Below are the code and all the weights of a small trained network. Each question names an input and a target symbol and asks about switching units off, where a switched-off unit gives its printed mean instead of its output.

import numpy as np


def w(rows, s, z=0):
    codes = np.array(rows[::2]) - 128.0
    scale = np.full(codes.shape[1], s)
    scale[-1] = z or s
    return codes * scale


def norm(h):
    return h / np.sqrt((h * h).mean(-1, keepdims=True) + 1e-5)


def f(y):
    return np.maximum(y, 0)


def softmax(a):
    e = np.exp(a - a.max(-1, keepdims=True))
    return e / e.sum(-1, keepdims=True)


def log_softmax(a):
    a = a - a.max(-1, keepdims=True)
    return a - np.log(np.exp(a).sum(-1, keepdims=True))


def net(x, mask):
    ids = ['ζηλμπτψ'.index(c) for c in x.split()]
    T = len(ids)
    res = E[ids] + P[:T]
    u = 0
    for l in range(3):
        q, k, v = (norm(res) @ M[l].T for M in (Q, K, V))
        z = softmax(np.where(np.tri(T) > 0, q @ k.T / 2**0.5, -1e9)) @ v
        res = res + np.where(mask[u], z, O[l][:, -1]) @ O[l][:, :-1]
        u += 1
        y = f(norm(res) @ A[l][:, :-1].T + A[l][:, -1])
        res = res + np.where(mask[u : u + 12], y, B[l][:, -1]) @ B[l][:, :-1]
        u += 12
    return log_softmax(norm(res)[-1] @ U[:, :-1].T + U[:, -1])


Q, K, V, O, A, B = {}, {}, {}, {}, {}, {}
E = w([
[89,47,90,146,52,117,78,168],'ζ',
[85,112,67,106,228,217,153,138],'η',
[63,124,149,64,163,99,138,113],'λ',
[100,98,192,109,126,161,161,114],'μ',
[168,77,180,115,134,26,96,138],'π',
[152,145,142,29,1,65,127,119],'τ',
[175,185,132,236,110,138,147,123],'ψ',
],0.02)
P = w([
[36,138,162,117,83,139,105,2],'0',
[77,97,127,166,112,99,104,24],'1',
[79,145,170,207,44,136,119,141],'2',
[155,93,93,175,115,77,169,81],'3',
[152,179,136,147,118,101,126,201],'4',
[213,127,161,85,151,200,93,193],'5',
[249,100,107,85,132,146,132,149],'6',
],0.011)
Q[0] = w([
[210,2,84,56,169,135,150,23],'0.h1',
[160,172,109,119,30,96,100,58],'0.h1',
],0.011)
K[0] = w([
[150,187,194,101,142,197,9,212],'0.h1',
[120,76,189,132,114,171,125,45],'0.h1',
],0.014)
V[0] = w([
[58,220,100,45,158,72,104,87],'0.h1',
[112,69,255,147,168,187,223,176],'0.h1',
],0.0067)
O[0] = w([
[138,136,74,148,94,79,203,111,255],'0.h1',
[102,253,117,135,133,105,128,146,198],'0.h1',
],0.012,0.0031)
A[0] = w([
[198,131,23,152,201,182,133,190,79],'0.n1',
[90,142,90,117,149,82,88,123,49],'0.n2',
[110,191,163,112,78,203,170,140,106],'0.n3',
[203,109,160,159,130,61,50,119,111],'0.n4',
[81,111,159,95,170,170,127,97,135],'0.n5',
[82,71,84,90,146,154,177,163,67],'0.n6',
[117,215,74,124,82,178,47,118,77],'0.n7',
[153,89,128,97,88,146,145,153,143],'0.n8',
[101,135,62,188,202,165,122,102,3],'0.n9',
[159,115,15,177,92,113,98,178,213],'0.n10',
[217,165,118,248,130,180,121,115,49],'0.n11',
[75,233,110,165,143,196,143,137,79],'0.n12',
],0.012,0.0023)
B[0] = w([
[185,143,103,188,180,103,77,159,224],'0.n1',
[121,129,179,161,124,125,125,142,187],'0.n2',
[105,140,113,97,164,62,119,97,215],'0.n3',
[127,152,106,76,148,123,246,152,218],'0.n4',
[118,98,181,154,130,67,105,173,238],'0.n5',
[162,101,76,206,120,74,130,145,231],'0.n6',
[178,74,107,102,160,95,133,131,190],'0.n7',
[107,145,89,111,128,152,139,157,189],'0.n8',
[124,89,122,178,109,83,57,91,208],'0.n9',
[97,98,156,118,159,189,77,168,245],'0.n10',
[84,159,238,206,141,151,150,100,214],'0.n11',
[99,120,74,180,175,134,125,83,254],'0.n12',
],0.012,0.0056)
Q[1] = w([
[204,143,101,132,79,149,225,120],'1.h1',
[142,137,189,42,98,2,206,166],'1.h1',
],0.0098)
K[1] = w([
[125,98,145,102,97,35,199,66],'1.h1',
[255,207,127,89,176,121,184,198],'1.h1',
],0.0092)
V[1] = w([
[253,107,67,71,122,133,139,104],'1.h1',
[113,51,174,196,228,165,189,149],'1.h1',
],0.0061)
O[1] = w([
[157,208,109,184,39,80,67,68,5],'1.h1',
[12,125,172,47,255,50,158,158,229],'1.h1',
],0.0085,0.0031)
A[1] = w([
[141,141,188,137,142,161,110,121,104],'1.n1',
[102,81,100,217,100,153,146,179,3],'1.n2',
[203,129,160,156,153,116,213,155,108],'1.n3',
[137,84,130,122,90,202,97,81,114],'1.n4',
[79,153,86,159,122,157,77,167,64],'1.n5',
[114,74,131,127,146,86,98,196,88],'1.n6',
[104,134,116,45,73,100,197,120,73],'1.n7',
[139,59,33,169,148,135,78,153,70],'1.n8',
[153,167,81,119,113,83,180,99,34],'1.n9',
[165,114,115,151,165,172,77,77,100],'1.n10',
[144,87,137,127,65,254,172,75,135],'1.n11',
[138,165,82,151,127,125,166,76,142],'1.n12',
],0.012,0.0046)
B[1] = w([
[120,183,93,120,114,88,79,172,151],'1.n1',
[159,127,99,121,199,176,154,27,186],'1.n2',
[132,153,120,31,166,110,141,74,196],'1.n3',
[111,110,108,160,105,5,254,179,144],'1.n4',
[95,16,76,111,105,160,159,161,164],'1.n5',
[150,142,166,108,61,138,84,94,255],'1.n6',
[192,128,121,134,170,103,229,122,226],'1.n7',
[190,57,28,150,94,206,217,106,233],'1.n8',
[137,115,130,89,187,144,116,166,197],'1.n9',
[195,100,84,167,142,83,154,169,158],'1.n10',
[90,109,71,157,47,36,151,241,153],'1.n11',
[123,90,219,84,171,92,126,178,185],'1.n12',
],0.0085,0.0073)
Q[2] = w([
[159,67,103,54,139,17,128,184],'2.h1',
[147,70,122,141,10,169,159,176],'2.h1',
],0.012)
K[2] = w([
[178,130,111,62,203,226,132,255],'2.h1',
[67,15,160,78,13,153,185,91],'2.h1',
],0.0092)
V[2] = w([
[105,149,178,154,98,53,187,81],'2.h1',
[1,109,77,38,96,174,169,79],'2.h1',
],0.0086)
O[2] = w([
[149,192,135,7,98,122,94,173,252],'2.h1',
[217,121,91,88,165,186,75,54,177],'2.h1',
],0.012,0.0023)
A[2] = w([
[59,205,198,253,113,152,203,93,50],'2.n1',
[102,121,111,134,134,166,144,104,90],'2.n2',
[188,118,85,120,90,147,124,153,159],'2.n3',
[123,145,130,119,208,134,63,111,61],'2.n4',
[137,153,170,163,148,93,137,145,156],'2.n5',
[99,182,163,128,102,94,95,103,49],'2.n6',
[143,111,151,107,117,106,169,142,86],'2.n7',
[147,151,158,95,126,128,128,115,14],'2.n8',
[162,68,23,201,117,208,173,91,130],'2.n9',
[162,74,171,152,164,157,124,89,4],'2.n10',
[173,123,87,167,106,91,139,108,193],'2.n11',
[142,114,137,146,174,96,116,118,210],'2.n12',
],0.017,0.0028)
B[2] = w([
[74,164,222,217,110,95,179,31,196],'2.n1',
[166,106,166,132,128,125,95,121,144],'2.n2',
[49,116,166,166,140,143,118,73,169],'2.n3',
[73,119,70,139,57,178,137,130,165],'2.n4',
[149,142,125,111,115,172,114,76,181],'2.n5',
[157,152,102,175,145,145,73,116,154],'2.n6',
[164,147,109,132,161,149,135,127,179],'2.n7',
[157,140,113,160,180,106,137,138,150],'2.n8',
[171,35,73,254,220,186,94,150,247],'2.n9',
[171,133,118,112,17,111,173,153,172],'2.n10',
[122,70,129,139,153,164,79,150,177],'2.n11',
[133,122,130,123,76,168,158,154,196],'2.n12',
],0.015)
U = w([
[136,76,97,170,162,161,105,155,225],'ζ',
[180,176,115,62,153,137,177,154,248],'η',
[64,115,189,72,138,129,69,213,89],'λ',
[178,190,126,109,97,115,15,123,2],'μ',
[93,177,181,173,105,122,158,100,94],'π',
[136,117,128,108,1,113,134,183,135],'τ',
[48,181,50,72,104,180,112,120,29],'ψ',
],0.0074,0.00095)

Each question gives the input, a string of symbols that net reads in full, and the target symbol t.
The units are the heads (2 rows each of Q, K, V and O) and the neurons (one row each of A and B). Each row of codes is followed by its name. A weight is (code - 128) times the scale printed after its matrix; where a second scale follows, it is the last column's (O, A, B and U).
mask holds one flag per unit, layer by layer, with each layer's heads first. A switched-off unit (its flag False) gives its mean, the last column of its rows in O or B, instead of its output. The means were averaged over made-up inputs and are rounded, as every weight is.
A unit's drop is (log p(t) with every unit on - log p(t) with that unit switched off) / (log p(t) with every unit on - log p(t) with every unit switched off).
The circuit of an input: a set's keep is (log p(t) with only the set's units on - log p(t) with every unit switched off) / (log p(t) with every unit on - log p(t) with every unit switched off). Starting from the 12 units with the biggest drops (on a tie, the unit counted first), units are removed one at a time, each time the one whose removal leaves the highest keep (on an exact tie, the one counted first), for as long as the keep stays at least 0.8.
circuit, biggest first: the units of the circuit, biggest drop first
unit that matters most: the unit with the biggest drop
k most important neurons: the k neurons with the biggest drops, biggest first
k most important neurons of layer l: the k neurons of layer l with the biggest drops, biggest first
drop when u is switched off: that unit's drop, to one decimal
input λ η ζ τ μ μ, target ψ: circuit, biggest first => [0.h1 2.n4 2.n9 0.n3]
input η η η μ, target π: unit that matters most => 0.n1
input τ λ λ π μ μ π, target η: circuit, biggest first => [0.n4 2.n9]
input λ ψ π μ π λ, target μ: 2 most important neurons => [2.n9 0.n4]
input η π ζ λ π λ τ, target η: 2 most important neurons => [0.n4 2.n9]
input λ π η ψ μ, target λ: 2 most important neurons => [2.n9 0.n11]
input λ π μ, target μ: 2 most important neurons => [0.n4 1.n8]
input λ λ η ζ μ, target τ: 2 most important neurons of layer 0 => [0.n10 0.n4]
input ψ λ λ τ, target τ: 2 most important neurons => [2.n9 1.n8]
input ψ ψ π ζ τ ζ μ, target τ: 2 most important neurons of layer 2 => [2.n10 2.n9]
input μ τ τ, target μ: 2 most important neurons of layer 2 => [2.n9 2.n1]
input λ τ ψ τ μ λ, target ψ: 2 most important neurons of layer 0 => [0.n12 0.n4]
input ψ μ π λ π μ, target μ: 2 most important neurons of layer 2 => [2.n9 2.n6]
input τ ψ ψ λ, target λ: unit that matters most => 0.h1
input λ ζ λ ψ λ, target λ: 2 most important neurons => [2.n9 0.n11]
input τ ζ η η λ λ, target η: 2 most important neurons => [2.n9 0.n9]
input η λ μ, target η: 2 most important neurons of layer 2 => [2.n9 2.n1]
input τ λ λ π λ τ, target η: 2 most important neurons of layer 2 => [2.n9 2.n1]
input τ λ λ, target η: 2 most important neurons of layer 2 => [2.n9 2.n1]
input λ ζ λ, target τ: unit that matters most => 0.h1
input ζ ζ ζ λ τ μ μ, target ψ: drop when 1.n5 is switched off => 0.0
input ψ μ μ τ, target μ: drop when 1.h1 is switched off => 0.8
input λ λ λ η μ ζ ψ, target π: drop when 0.n11 is switched off => 1.6
input ζ η ψ τ ψ, target π: drop when 0.n11 is switched off => 0.9
input λ τ τ, target τ: 2 most important neurons of layer 2 => [2.n9 2.n1]
